Below is a small trained network, with its code and all its weights. Each question gives an input and a class and asks what happens when units are switched off, that is, made to give their printed mean instead of their output.

import numpy as np


def w(rows, s, z=0):
    codes = np.array(rows[::2]) - 128.0
    scale = np.full(codes.shape[1], s)
    scale[-1] = z or s
    return codes * scale


def f(y):
    return y / 2 * (1 + np.tanh(0.7978845608 * (y + 0.044715 * y**3)))


def log_softmax(a):
    a = a - a.max(-1, keepdims=True)
    return a - np.log(np.exp(a).sum(-1, keepdims=True))


def net(x, mask):
    res = np.array(x, float).reshape(1, 8) / 4 @ E
    y = f(res @ A[0][:, :-1].T + A[0][:, -1])
    res = res + np.where(mask, y, B[0][:, -1]) @ B[0][:, :-1]
    return log_softmax(res[-1] @ U[:, :-1].T + U[:, -1])


A, B = {}, {}
E = w([
[159,102,54,143,52,235,78,201,92,187],'x0',
[126,33,164,159,133,145,121,157,1,70],'x1',
[165,52,204,211,170,112,105,80,203,127],'x2',
[252,195,244,182,223,53,163,168,59,108],'x3',
[176,216,83,161,112,147,152,76,74,117],'x4',
[100,129,68,182,124,183,237,218,139,172],'x5',
[22,129,114,53,212,63,62,213,116,98],'x6',
[72,153,189,173,82,112,84,138,185,115],'x7',
],0.0077)
A[0] = w([
[193,69,157,149,240,117,120,80,196,233,224],'neuron 1',
[191,60,140,191,107,140,207,198,150,150,192],'neuron 2',
[99,103,31,79,165,116,107,189,94,138,253],'neuron 3',
[57,143,145,105,254,66,72,196,144,73,228],'neuron 4',
[163,117,155,178,139,167,62,15,118,61,99],'neuron 5',
[138,138,154,77,179,36,241,49,194,112,210],'neuron 6',
[250,246,96,152,32,180,228,154,115,252,136],'neuron 7',
[19,118,169,225,199,119,110,200,103,159,206],'neuron 8',
[157,108,182,203,133,134,170,166,161,91,86],'neuron 9',
],0.0068,0.0058)
B[0] = w([
[149,134,174,97,65,131,153,24,177,67,214],'neuron 1',
[110,89,166,168,65,169,154,94,120,209,205],'neuron 2',
[135,97,140,92,74,132,209,71,164,139,212],'neuron 3',
[144,185,179,86,89,2,172,84,169,148,244],'neuron 4',
[98,147,160,166,91,58,53,85,119,93,171],'neuron 5',
[148,178,144,111,81,190,116,122,113,82,219],'neuron 6',
[42,193,176,109,89,92,126,101,191,99,245],'neuron 7',
[148,112,201,34,80,137,153,134,104,187,207],'neuron 8',
[201,92,107,191,199,179,156,87,90,205,166],'neuron 9',
],0.0092,0.012)
U = w([
[77,164,171,68,87,46,113,118,205,125,199],'0',
[66,115,82,90,158,127,171,186,149,174,22],'1',
[184,146,7,202,219,52,142,193,189,163,3],'2',
[218,163,200,155,181,70,138,114,74,110,115],'3',
[79,46,67,74,123,152,125,150,122,106,40],'4',
[104,93,186,115,113,118,198,181,125,165,131],'5',
[170,79,82,107,105,186,164,104,154,141,96],'6',
[89,133,93,184,108,166,101,106,135,122,114],'7',
],0.011,0.006)

Each question gives the input, the list of numbers given to net, and the class t.
The units are the neurons (one row each of A and B). Each row of codes is followed by its name. A weight is (code - 128) times the scale printed after its matrix; where a second scale follows, it is the last column's (A, B and U).
mask holds one flag per neuron, in row order. A switched-off neuron (its flag False) gives its mean, the last column of its row in B, instead of its output. The means were averaged over made-up inputs and are rounded, as every weight is.
A unit's drop is (log p(t) with every unit on - log p(t) with that unit switched off) / (log p(t) with every unit on - log p(t) with every unit switched off).
The circuit of an input: a set's keep is (log p(t) with only the set's units on - log p(t) with every unit switched off) / (log p(t) with every unit on - log p(t) with every unit switched off). Starting from all 9 units, units are removed one at a time, each time the one whose removal leaves the highest keep (on an exact tie, the one counted first), for as long as the keep stays at least 0.8.
units of the circuit, in order: the units of the circuit, biggest drop first
most important unit: the unit with the biggest drop
top k neurons: the k neurons with the biggest drops, biggest first
drop when u is switched off: that unit's drop, to one decimal
input [-3,4,4,1,-2,1,-1,5], class 3: units of the circuit, in order => (neuron 7; neuron 9)
input [-8,-3,6,0,5,8,0,1], class 3: most important unit => neuron 9
input [6,1,4,-5,-5,8,7,-1], class 5: units of the circuit, in order => (neuron 7; neuron 8)
input [6,1,-1,-6,2,1,1,-4], class 6: top 2 neurons => (neuron 3; neuron 4)
input [-1,-1,0,-8,7,2,7,-8], class 4: units of the circuit, in order => (neuron 7; neuron 1)
input [-6,1,4,1,3,1,-1,4], class 3: top 2 neurons => (neuron 7; neuron 9)
input [2,1,7,-7,0,-3,-3,3], class 7: units of the circuit, in order => (neuron 4; neuron 8)
input [4,3,4,-1,6,5,-7,4], class 7: top 2 neurons => (neuron 4; neuron 9)
input [4,-1,8,-4,8,3,7,-8], class 6: top 3 neurons => (neuron 7; neuron 4; neuron 3)
input [6,7,-3,-6,7,7,-6,-1], class 0: top 2 neurons => (neuron 7; neuron 9)
input [-7,0,-6,4,-2,-6,-4,-4], class 3: top 2 neurons => (neuron 7; neuron 3)
input [7,4,2,-2,-7,1,5,3], class 5: top 2 neurons => (neuron 7; neuron 1)
input [8,-2,0,-3,3,3,7,-6], class 1: top 2 neurons => (neuron 1; neuron 4)
input [-2,0,8,-2,-2,8,5,3], class 5: units of the circuit, in order => (neuron 7)
input [1,7,-3,-3,-8,-3,-5,-6], class 6: top 3 neurons => (neuron 7; neuron 4; neuron 3)
input [8,3,-5,-3,3,8,-5,1], class 0: drop when neuron 7 is switched off => 2.6
input [5,-6,-2,8,5,-1,-1,-7], class 0: drop when neuron 7 is switched off => 1.6
input [5,6,-2,3,-8,2,2,3], class 5: drop when neuron 8 is switched off => 0.0
